Each row has two labels, one from each of two sets.
-1.27	-0.34	-1.57	-1.56	+0.13	+2.15	+1.07	+0.40	-1.57	-0.89	-1.72	+0.62	+0.41	+0.31	-0.50	+1.14	-1.37	-2.68	-2.54
F & (45)
-0.64	+0.62	-2.18	-0.67	-3.68	-1.95	+0.73	+1.33	-2.45	-1.49	+2.07	+0.32	-5.08	-1.50	+0.01	+0.48	+0.44	-1.72	+0.58
F & (41)
-1.39	+0.69	-2.35	-2.55	-4.02	-4.23	+0.26	+5.00	+0.16	-2.16	-1.46	+0.56	-4.50	-1.43	+0.24	+2.28	+0.43	-3.23	-2.17
F & (41)
-0.08	+1.33	-2.36	-1.14	-1.05	-1.95	-1.91	+2.40	-0.77	+1.23	+0.77	+0.77	-3.12	+0.41	+0.25	+1.72	+0.19	-3.43	-1.84
C & (41)
+1.08	-0.24	-1.90	-0.58	-1.00	+1.16	+1.89	+0.92	-2.30	+1.11	-0.78	+0.30	-0.27	-0.11	+0.13	+3.26	-0.59	-2.01	-2.35
F & (45)
-1.18	+0.49	-1.23	+0.54	-1.14	+1.57	-0.06	-1.45	+1.47	+2.07	+1.29	+0.03	+2.35	-0.18	+0.55	+0.17	-0.17	-1.60	+0.31
C & (45)
-1.49	-1.28	+1.59	-2.55	-0.92	+2.17	+0.75	+0.54	+0.50	-1.01	+1.13	-0.74	+2.59	+0.92	-0.12	+0.32	-0.69	-4.17	-1.21
C & (45)
-1.79	+0.13	-2.68	+1.87	-0.40	+2.19	+3.68	-2.60	-4.63	-1.19	-1.48	+2.59	+1.01	-0.86	+0.92	+0.47	-0.97	+1.47	+0.11
H & (45)
+1.98	-0.24	-1.68	-3.69	-0.03	-1.38	+2.25	+6.14	-8.88	-1.57	-3.18	-0.71	-7.08	-0.79	+0.35	+4.35	+0.04	-2.74	-3.42
F & (41)
-0.25	-0.65	-1.37	-2.77	-3.73	-2.71	-0.19	+3.24	-0.97	-1.53	+1.69	-0.50	-2.49	-0.55	-0.01	+1.28	+0.20	-4.77	-1.44
C & (41)
+0.80	-0.18	+0.35	-2.59	+0.51	+1.83	+2.38	+1.96	-0.41	+0.00	-2.83	-0.19	+0.64	+1.55	-0.09	+2.84	-1.73	-2.99	-2.50
C & (45)
-1.06	-0.96	-0.68	-1.38	-2.09	-1.18	-0.01	+0.49	-0.21	-1.12	+1.05	+1.05	-0.32	-1.57	-0.63	-0.73	-0.20	-0.13	+1.96
F & (41)
-1.07	-0.28	-1.07	-0.48	-0.95	+2.48	+2.61	-2.17	-1.67	-0.39	+0.05	+0.42	+3.14	-0.97	+0.16	-0.36	-1.38	-0.01	+0.17
F & (45)
-0.89	+0.42	-1.86	-0.87	-1.79	-0.62	-0.27	+0.91	+1.47	-0.75	+0.49	+0.30	+0.84	-0.12	+0.41	+0.41	-0.49	-3.96	-2.52
C & (45)
-2.17	-0.03	-1.83	-1.15	-4.38	-2.29	-1.08	+0.20	-1.23	-2.26	+2.03	+0.88	-1.82	-1.73	-0.08	-0.53	+0.75	-2.89	+0.71
F & (41)
-1.92	+1.04	-2.00	-0.48	-1.80	+1.50	+0.98	-0.95	+0.14	-0.22	-1.70	+1.11	+2.44	-0.68	+0.69	+0.80	-1.42	-2.24	-2.21
H & (45)
-2.68	-0.91	-0.21	-3.93	-3.88	-1.75	+0.16	+2.82	+0.04	-2.36	+0.21	-0.27	-0.86	-0.15	+1.47	-0.55	-0.62	-2.83	+0.73
F & (41)
-1.84	-0.32	-0.46	-0.70	-0.92	+3.40	+0.72	-0.26	+0.22	-0.03	+0.87	+0.77	+2.33	+0.64	+0.13	-0.04	-0.87	-2.92	-0.38
C & (45)
+0.16	+0.70	-3.16	+1.15	-3.06	-1.15	+0.85	-0.93	-1.94	+1.00	+0.09	+1.52	-4.33	-1.68	+0.99	+2.78	+0.05	-0.66	-1.10
F & (41)
-1.13	+0.40	-1.93	+1.16	-0.72	+3.23	+0.82	-0.68	-0.36	+0.71	+1.95	-1.27	+2.29	+0.69	+0.88	+0.31	-0.64	-4.21	-0.62
C & (45)
-0.07	+1.26	-3.14	-0.55	-1.15	-1.56	+1.87	+1.96	-2.48	-0.42	-0.14	+1.54	-2.87	-1.35	+0.92	+2.26	+0.27	-0.88	-1.91
F & (41)
-3.21	-0.81	-0.98	-2.15	-1.85	-1.94	+0.46	+1.02	-1.91	-3.46	-1.10	+1.16	-2.55	-2.15	-0.11	-1.00	+0.22	+3.59	+1.93
H & (41)
-0.42	-0.47	-1.62	-0.70	-2.33	-0.64	+0.81	+0.96	-2.74	-1.38	+2.17	-0.19	-2.07	-0.95	-0.55	+0.64	+1.08	-2.64	+0.38
C & (41)
-2.33	-1.37	-0.16	-2.51	-2.43	-0.34	+0.92	+0.99	-2.01	-2.24	+3.51	+0.05	-0.18	-1.87	-0.89	-1.30	+0.01	-1.15	+3.20
F & (41)
-0.73	-1.18	-0.31	-3.53	-2.84	-2.78	+0.41	+4.64	-3.07	-3.99	-0.39	-0.47	-4.59	-0.93	-0.63	+2.35	+0.38	-2.02	-0.50
F & (41)
+1.18	+0.19	-1.43	-2.89	-0.53	-1.09	+0.75	+3.21	+0.38	-1.65	-2.83	+1.40	-1.97	+0.21	-0.29	+3.18	-0.01	-2.20	-4.23
C & (45)
-1.61	+0.33	-0.97	-0.24	-0.34	-0.57	+0.24	+0.34	-1.91	-1.68	+1.63	+0.26	-0.01	-0.44	-0.30	-1.19	+1.13	+1.72	+1.98
H & (41)
+1.32	+1.76	-3.42	-0.90	-2.19	-1.66	+2.95	+2.06	-3.86	+1.45	+0.21	+0.42	-4.85	-1.60	-0.30	+1.99	+0.10	-0.18	-1.00
F & (41)
-2.11	-0.01	-2.25	+0.75	+0.35	+1.01	+0.53	-3.44	-2.14	-2.45	-3.78	+1.74	+1.58	+0.06	+1.13	-0.41	-1.06	+2.21	-0.68
H & (45)
